B =
+2.77	-3.37	-0.34	+3.53	+5.65	-2.22	-3.51
+0.89	-1.12	-0.10	+1.20	+1.88	-0.73	-1.19
+0.96	-1.34	-0.08	+1.51	+2.25	-0.86	-1.50
+3.15	-3.49	-0.44	+3.46	+5.87	-2.35	-3.47
Rows and columns are numbered from 0.
The entry directly above -1.34 is -1.12
The entry in row 2 and column 0 -> +0.96
Which number is the entry in the top-left corner?
A: +2.77
The entry in the bottom-left corner is +3.15
Which number is the bottom entry of the column that holds the smallest entry?
A: -3.47
Which number is the entry at row 1, column 0?
A: +0.89
The entry just right of +2.25 is -0.86
The entry at row 0, column 1: -3.37
The entry just right of -0.34: +3.53
The top-right entry: -3.51
Which number is the entry just right of -0.86?
A: -1.50
Which number is the entry just left of +1.88?
A: +1.20
The entry directly above +5.87: +2.25
The entry in row 0 and column 2 is -0.34
Which number is the entry directly below the smallest entry?
A: -1.19
The entry just left of -0.73: +1.88
Which number is the entry just left of +2.25?
A: +1.51
The entry just right of +5.87 -> -2.35

Questions about the row below.
1) The first entry?
2) The third entry from the left?
3) The fourth-last entry?
4) The entry just left of the centre entry?
5) The 3rd entry from the end?
6) The 3rd largest entry?
7) The first entry from the right?
8) The second entry from the left?
[0.068, 0.021, -0.009, 0.142, 0.116, 0.156, 0.135, 0.025, -0.011, -0.140, 0.015]
1) 0.068
2) -0.009
3) 0.025
4) 0.116
5) -0.011
6) 0.135
7) 0.015
8) 0.021

m = -1.54	-3.05	-1.32	+3.53	+2.90	+3.54	-2.15	+0.40	-3.57	-2.95	-6.63	-2.65	+2.24
The entry just right of -1.32 is +3.53
Give the entry just right of +0.40.
A: -3.57
The entry just left of -3.05 is -1.54
Give the entry at the centre.
A: -2.15
The minimum: -6.63

a = ((+4.34, -0.65, -0.01, +2.42, +1.65, -0.03, -0.88, -2.47, -2.20, -1.63, -0.37, +1.90, -1.87), (+2.01, -3.32, +4.44, -6.04, -5.98, +0.90, -4.93, +2.00, +2.45, -4.16, +0.27, +2.41, -5.76))
Find the smallest entry.
Answer: -6.04
The entry just right of -0.01 is +2.42
The entry just right of +0.27 -> +2.41
Find the 1st entry in reading order.
Answer: +4.34
The entry just left of the largest entry -> -3.32
Find the entry just right of -1.63.
Answer: -0.37
The 3rd largest entry is +2.45
Find the entry just right of -3.32.
Answer: +4.44
The entry just left of -0.37 is -1.63
Find the 2nd smallest entry.
Answer: -5.98
Find the entry just left of -1.87.
Answer: +1.90
Find the entry just left of +2.45.
Answer: +2.00
The entry just left of -0.01 -> -0.65

[-3.69 +5.89 +5.78 -1.33 -1.81]
The third entry from the left? +5.78
The last entry -> -1.81
The second entry from the right: -1.33
The entry just left of +5.78 -> +5.89

M =
[[584 800 590 408]
 [522 800 408 844]
 [263 800 478 522]
 [616 800 516 559]
 [797 800 710 522]
 [468 800 566 325]
 [262 800 517 378]
 [870 800 732 221]
 [579 800 551 390]
 [626 800 528 449]
 [491 800 572 522]
 [596 800 522 439]
 [756 800 712  49]
 [522 800 703  96]
 [522 800 679 387]
 [985 800 594 522]]
Rows and columns are numbered from 0.
The entry just left of 559: 516
The entry at row 2, column 2 -> 478
Read off the entry at row 2, column 1.
A: 800
The entry just right of 703 -> 96
The entry at row 2, column 0 is 263
The entry in row 0 and column 1 -> 800
Read off the top-right entry.
A: 408
The entry just right of 551: 390
The entry at row 1, column 0 -> 522
The entry at row 0, column 2 -> 590
Read off the entry in the bottom-left corner.
A: 985
Read off the entry just left of 378.
A: 517
The entry just left of the smallest entry: 712
Read off the entry in the bottom-right corner.
A: 522
Read off the entry in row 0 and column 0.
A: 584
Read off the entry directly above 325.
A: 522
Read off the entry directly above 49.
A: 439
Read off the entry directly above 594.
A: 679
Read off the entry directly above 797.
A: 616
The entry in row 1 and column 1: 800

[[5026, 4624, 4691, 4259, 9173, 5381], [5457, 4032, 5019, 4186, 9015, 5681], [4746, 3470, 4274, 4143, 8360, 5781], [6008, 3570, 5680, 6423, 4471, 6504], [4616, 3912, 4382, 4392, 8432, 5185], [6578, 8055, 6525, 7395, 5839, 5960], [5799, 4109, 5780, 7259, 3441, 5985], [4752, 3825, 4696, 4828, 7822, 4891], [6627, 6824, 6261, 7616, 4141, 7045], [3207, 5618, 3124, 5175, 7356, 5026], [5045, 3581, 4985, 4946, 7566, 4975]]
The second entry in reading order -> 4624
The entry just left of 3570 -> 6008
The smallest entry -> 3124
The entry just right of 5457: 4032
The entry just left of 4828?
Answer: 4696
The 1st entry in reading order?
Answer: 5026
The third smallest entry: 3441
The entry just left of the largest entry is 4259
The entry just left of 4696: 3825
